Below is a small trained network, with its code and all its weights. Each question gives an input and a target symbol and asks what happens when units are switched off, that is, made to give their printed mean instead of their output.

import numpy as np


def w(rows, s, z=0):
    codes = np.array(rows[::2]) - 128.0
    scale = np.full(codes.shape[1], s)
    scale[-1] = z or s
    return codes * scale


def norm(h):
    return h / np.sqrt((h * h).mean(-1, keepdims=True) + 1e-5)


def f(y):
    return np.maximum(y, 0)


def softmax(a):
    e = np.exp(a - a.max(-1, keepdims=True))
    return e / e.sum(-1, keepdims=True)


def log_softmax(a):
    a = a - a.max(-1, keepdims=True)
    return a - np.log(np.exp(a).sum(-1, keepdims=True))


def net(x, mask):
    ids = ['Γαδεζθλμξτω'.index(c) for c in x.split()]
    T = len(ids)
    res = E[ids] + P[:T]
    u = 0
    for l in range(3):
        r = norm(res)
        for j in range(3):
            rows = slice(2 * j, 2 * j + 2)
            q, k, v = (r @ M[l][rows].T for M in (Q, K, V))
            z = softmax(np.where(np.tri(T) > 0, q @ k.T / 2**0.5, -1e9)) @ v
            o = O[l][rows]
            res = res + np.where(mask[u + j], z, o[:, -1]) @ o[:, :-1]
        u += 3
        y = f(norm(res) @ A[l][:, :-1].T + A[l][:, -1])
        res = res + np.where(mask[u : u + 8], y, B[l][:, -1]) @ B[l][:, :-1]
        u += 8
    return log_softmax(norm(res)[-1] @ U[:, :-1].T + U[:, -1])


Q, K, V, O, A, B = {}, {}, {}, {}, {}, {}
E = w([
[69,87,186,142,108,143,113,111],'Γ',
[151,75,197,136,143,180,199,101],'α',
[93,195,76,101,116,98,142,103],'δ',
[231,103,93,3,127,219,79,174],'ε',
[58,148,159,151,110,150,196,90],'ζ',
[121,161,133,143,140,145,255,102],'θ',
[170,169,102,112,122,126,194,105],'λ',
[126,87,202,99,97,78,173,185],'μ',
[154,137,151,160,64,88,144,95],'ξ',
[148,131,84,217,202,153,72,171],'τ',
[85,137,103,36,87,210,17,172],'ω',
],0.0033)
P = w([
[140,85,58,180,2,250,161,227],'0',
[126,211,173,122,131,170,145,207],'1',
[140,74,107,156,59,170,152,138],'2',
[113,185,173,109,168,117,142,151],'3',
[129,64,116,128,106,112,143,71],'4',
[102,151,148,107,221,58,124,113],'5',
[133,49,104,106,92,113,147,41],'6',
],0.003)
Q[0] = w([
[122,65,176,128,37,78,185,1],'L0H1',
[122,183,172,182,231,101,121,175],'L0H1',
[132,185,141,213,185,101,121,159],'L0H2',
[115,119,147,139,141,36,111,70],'L0H2',
[159,106,76,109,115,204,112,137],'L0H3',
[130,188,134,214,198,132,101,183],'L0H3',
],0.0069)
K[0] = w([
[138,107,96,104,201,113,65,101],'L0H1',
[85,145,172,147,108,102,255,106],'L0H1',
[141,148,190,57,115,46,163,57],'L0H2',
[144,72,91,109,152,75,106,90],'L0H2',
[196,178,131,168,86,84,122,176],'L0H3',
[117,141,203,40,136,112,162,74],'L0H3',
],0.0067)
V[0] = w([
[177,115,118,82,70,177,66,161],'L0H1',
[124,115,88,252,173,87,120,173],'L0H1',
[95,154,75,125,243,190,132,162],'L0H2',
[105,53,125,103,158,112,202,130],'L0H2',
[31,165,113,162,104,113,128,62],'L0H3',
[81,81,204,149,125,165,77,134],'L0H3',
],0.0033)
O[0] = w([
[142,96,171,71,134,53,85,48,193],'L0H1',
[80,76,16,193,189,66,159,165,248],'L0H1',
[106,65,104,119,253,168,106,69,145],'L0H2',
[127,115,135,83,132,225,162,179,85],'L0H2',
[49,184,151,165,71,168,151,60,84],'L0H3',
[79,63,192,166,105,166,107,172,170],'L0H3',
],0.003,0.0014)
A[0] = w([
[128,252,98,67,184,117,171,151,2],'L0N1',
[133,98,154,160,77,138,180,119,69],'L0N2',
[115,140,158,63,140,108,154,42,59],'L0N3',
[143,171,160,84,118,188,90,130,97],'L0N4',
[146,179,75,63,62,187,164,67,55],'L0N5',
[145,135,44,88,82,160,89,82,65],'L0N6',
[116,19,127,105,106,195,116,111,46],'L0N7',
[92,197,148,164,141,140,78,121,95],'L0N8',
],0.0029,0.0025)
B[0] = w([
[198,143,142,105,90,160,42,2,209],'L0N1',
[116,93,169,70,132,160,104,138,243],'L0N2',
[167,122,201,93,100,146,80,103,170],'L0N3',
[97,111,94,145,202,123,129,130,184],'L0N4',
[149,118,243,170,90,33,114,197,207],'L0N5',
[117,196,151,115,92,78,176,113,184],'L0N6',
[98,202,38,75,66,64,144,91,249],'L0N7',
[65,116,128,109,91,125,138,78,255],'L0N8',
],0.0028,0.00068)
Q[1] = w([
[139,172,193,123,67,163,175,185],'L1H1',
[168,144,112,149,197,137,36,105],'L1H1',
[153,98,125,90,13,117,160,93],'L1H2',
[168,234,133,244,73,50,106,226],'L1H2',
[134,149,144,136,87,143,192,116],'L1H3',
[128,253,162,188,208,170,146,196],'L1H3',
],0.0064)
K[1] = w([
[145,129,98,238,137,150,134,171],'L1H1',
[96,110,133,69,177,92,122,42],'L1H1',
[179,166,136,103,31,161,87,151],'L1H2',
[186,101,111,254,73,48,155,104],'L1H2',
[132,206,137,74,95,141,145,129],'L1H3',
[179,140,137,211,174,209,202,147],'L1H3',
],0.0066)
V[1] = w([
[117,75,65,50,87,138,193,43],'L1H1',
[177,32,81,28,117,121,144,88],'L1H1',
[226,185,184,159,56,252,46,131],'L1H2',
[166,105,54,156,113,219,126,120],'L1H2',
[121,175,54,139,92,233,14,234],'L1H3',
[144,96,122,95,140,152,169,172],'L1H3',
],0.0023)
O[1] = w([
[151,189,241,97,134,84,102,129,88],'L1H1',
[140,199,230,184,96,124,75,151,84],'L1H1',
[114,79,12,204,249,81,78,99,198],'L1H2',
[141,95,164,115,153,109,152,3,193],'L1H2',
[77,115,152,29,78,7,132,74,252],'L1H3',
[135,169,158,172,160,98,132,103,148],'L1H3',
],0.0024,0.0012)
A[1] = w([
[109,189,112,178,140,144,184,148,129],'L1N1',
[121,63,2,224,185,66,105,125,38],'L1N2',
[131,40,118,103,126,119,123,123,63],'L1N3',
[118,76,44,205,166,150,85,123,95],'L1N4',
[188,99,111,157,96,172,212,118,99],'L1N5',
[158,148,108,175,172,97,94,95,147],'L1N6',
[73,139,146,151,121,92,115,148,149],'L1N7',
[188,131,112,72,165,126,100,139,6],'L1N8',
],0.0047,0.0022)
B[1] = w([
[125,218,131,129,167,143,175,66,162],'L1N1',
[68,33,29,109,199,73,253,63,253],'L1N2',
[114,204,165,92,98,124,170,71,160],'L1N3',
[72,68,66,118,146,52,208,90,213],'L1N4',
[120,136,125,135,212,96,9,178,167],'L1N5',
[100,103,77,74,102,99,191,103,174],'L1N6',
[141,131,86,152,75,155,183,115,160],'L1N7',
[197,85,58,165,78,223,170,136,135],'L1N8',
],0.0036,0.006)
Q[2] = w([
[131,192,115,36,150,58,160,3],'L2H1',
[99,213,48,75,146,165,137,239],'L2H1',
[127,214,131,151,116,63,194,127],'L2H2',
[135,29,69,125,139,167,31,118],'L2H2',
[108,91,136,122,123,128,109,155],'L2H3',
[105,158,115,124,137,92,149,80],'L2H3',
],0.0054)
K[2] = w([
[163,148,70,7,140,90,95,20],'L2H1',
[124,163,164,254,102,19,230,45],'L2H1',
[117,140,157,138,108,58,248,208],'L2H2',
[163,149,119,159,168,212,9,46],'L2H2',
[92,157,165,129,148,140,148,121],'L2H3',
[151,85,54,140,116,74,135,123],'L2H3',
],0.0051)
V[2] = w([
[216,58,183,186,129,143,221,150],'L2H1',
[6,131,194,117,132,47,66,144],'L2H1',
[83,184,12,181,88,163,103,117],'L2H2',
[60,207,199,84,119,63,147,78],'L2H2',
[89,89,149,62,165,155,151,137],'L2H3',
[88,58,130,82,78,157,124,145],'L2H3',
],0.0026)
O[2] = w([
[182,91,28,210,175,209,238,119,95],'L2H1',
[1,189,82,126,163,59,77,149,105],'L2H1',
[203,105,196,207,187,71,126,93,254],'L2H2',
[175,121,68,187,71,165,201,218,250],'L2H2',
[174,142,102,182,127,70,147,109,173],'L2H3',
[179,159,111,134,162,150,120,83,222],'L2H3',
],0.0026,0.00071)
A[2] = w([
[231,119,146,95,159,110,141,91,136],'L2N1',
[112,94,166,192,234,153,125,229,23],'L2N2',
[100,72,103,43,183,229,62,152,81],'L2N3',
[4,124,194,241,128,169,168,112,107],'L2N4',
[130,16,58,144,29,115,48,107,99],'L2N5',
[153,134,96,155,90,91,63,156,78],'L2N6',
[126,102,167,59,111,131,177,229,2],'L2N7',
[125,4,221,175,107,61,114,147,154],'L2N8',
],0.0036,0.0032)
B[2] = w([
[167,52,96,138,95,124,85,125,190],'L2N1',
[138,78,253,91,87,115,200,119,141],'L2N2',
[57,179,145,214,147,15,134,194,154],'L2N3',
[144,43,104,154,84,129,67,148,252],'L2N4',
[113,193,197,144,224,188,200,59,221],'L2N5',
[186,111,98,136,176,115,129,123,150],'L2N6',
[87,128,60,28,117,209,143,154,150],'L2N7',
[131,184,59,98,164,169,82,159,240],'L2N8',
],0.0042,0.0018)
U = w([
[109,61,107,182,67,158,40,163,205],'Γ',
[146,77,254,143,151,118,172,167,126],'α',
[91,170,182,43,92,83,73,64,172],'δ',
[213,109,84,125,166,86,64,207,113],'ε',
[49,152,165,175,78,229,157,74,1],'ζ',
[178,211,131,163,230,183,114,114,145],'θ',
[241,81,132,83,75,181,116,45,67],'λ',
[120,155,100,40,105,194,151,204,113],'μ',
[172,188,134,176,47,68,169,165,139],'ξ',
[90,65,64,120,178,82,185,96,179],'τ',
[53,167,147,180,176,62,72,202,32],'ω',
],0.0083,0.0023)

Each question gives the input, a string of symbols that net reads in full, and the target symbol t.
The units are the heads (2 rows each of Q, K, V and O) and the neurons (one row each of A and B). Each row of codes is followed by its name. A weight is (code - 128) times the scale printed after its matrix; where a second scale follows, it is the last column's (O, A, B and U).
mask holds one flag per unit, layer by layer, with each layer's heads first. A switched-off unit (its flag False) gives its mean, the last column of its rows in O or B, instead of its output. The means were averaged over made-up inputs and are rounded, as every weight is.
A unit's drop is (log p(t) with every unit on - log p(t) with that unit switched off) / (log p(t) with every unit on - log p(t) with every unit switched off).
unit that matters most: the unit with the biggest drop
k most important neurons: the k neurons with the biggest drops, biggest first
top k neurons in layer l: the k neurons of layer l with the biggest drops, biggest first
input τ ω ξ δ λ, target δ: unit that matters most -> L2H1
input τ Γ ζ τ, target Γ: 2 most important neurons -> (L2N4, L1N2)
input Γ θ θ, target α: 4 most important neurons -> (L2N2, L1N2, L1N5, L1N4)
input α ω τ ζ, target ζ: 2 most important neurons -> (L1N2, L1N1)
input ζ ξ Γ, target ζ: 3 most important neurons -> (L2N5, L1N2, L0N7)
input τ ε θ ξ τ λ, target λ: 2 most important neurons -> (L0N1, L1N2)
input δ Γ ζ, target Γ: top 2 neurons in layer 1 -> (L1N2, L1N4)
input τ δ Γ τ, target δ: top 2 neurons in layer 1 -> (L1N2, L1N4)
input τ τ τ ε, target ε: 3 most important neurons -> (L1N2, L2N3, L1N4)
input τ ω μ ξ τ δ, target δ: 3 most important neurons -> (L1N2, L0N1, L1N4)
input τ θ τ τ τ Γ, target Γ: 3 most important neurons -> (L1N2, L2N4, L1N4)
input δ θ ξ τ ζ τ, target ζ: 3 most important neurons -> (L1N1, L1N2, L0N8)
input ζ α δ, target ξ: 2 most important neurons -> (L0N5, L1N2)
input ξ μ ξ ξ ξ μ μ, target μ: unit that matters most -> L1N2
input τ τ ζ α, target α: 2 most important neurons -> (L1N2, L2N2)
input θ α ξ, target θ: top 2 neurons in layer 1 -> (L1N2, L1N5)
input ξ ξ α, target ω: 3 most important neurons -> (L1N5, L1N2, L2N3)
input α τ ε δ λ ξ Γ, target λ: 2 most important neurons -> (L1N2, L1N8)
input δ ζ θ ξ Γ, target ζ: 2 most important neurons -> (L1N2, L2N5)
input ξ τ τ δ ζ ζ, target ζ: top 3 neurons in layer 1 -> (L1N2, L1N4, L1N1)
input ζ ε θ ζ α, target λ: unit that matters most -> L0H1
input θ τ ζ τ, target ζ: top 2 neurons in layer 1 -> (L1N1, L1N2)
input θ ξ τ μ δ τ, target μ: 2 most important neurons -> (L1N2, L1N4)
input τ ε ζ, target λ: top 2 neurons in layer 1 -> (L1N8, L1N2)
input τ ζ τ ξ, target ξ: top 2 neurons in layer 1 -> (L1N2, L1N4)
input τ ζ τ τ ω ε, target ε: top 3 neurons in layer 1 -> (L1N2, L1N8, L1N4)
input ξ ξ ξ τ θ ω θ, target δ: unit that matters most -> L2H1
input τ ε θ, target λ: top 3 neurons in layer 1 -> (L1N8, L1N2, L1N3)
input ε ξ θ, target λ: top 2 neurons in layer 0 -> (L0N3, L0N2)
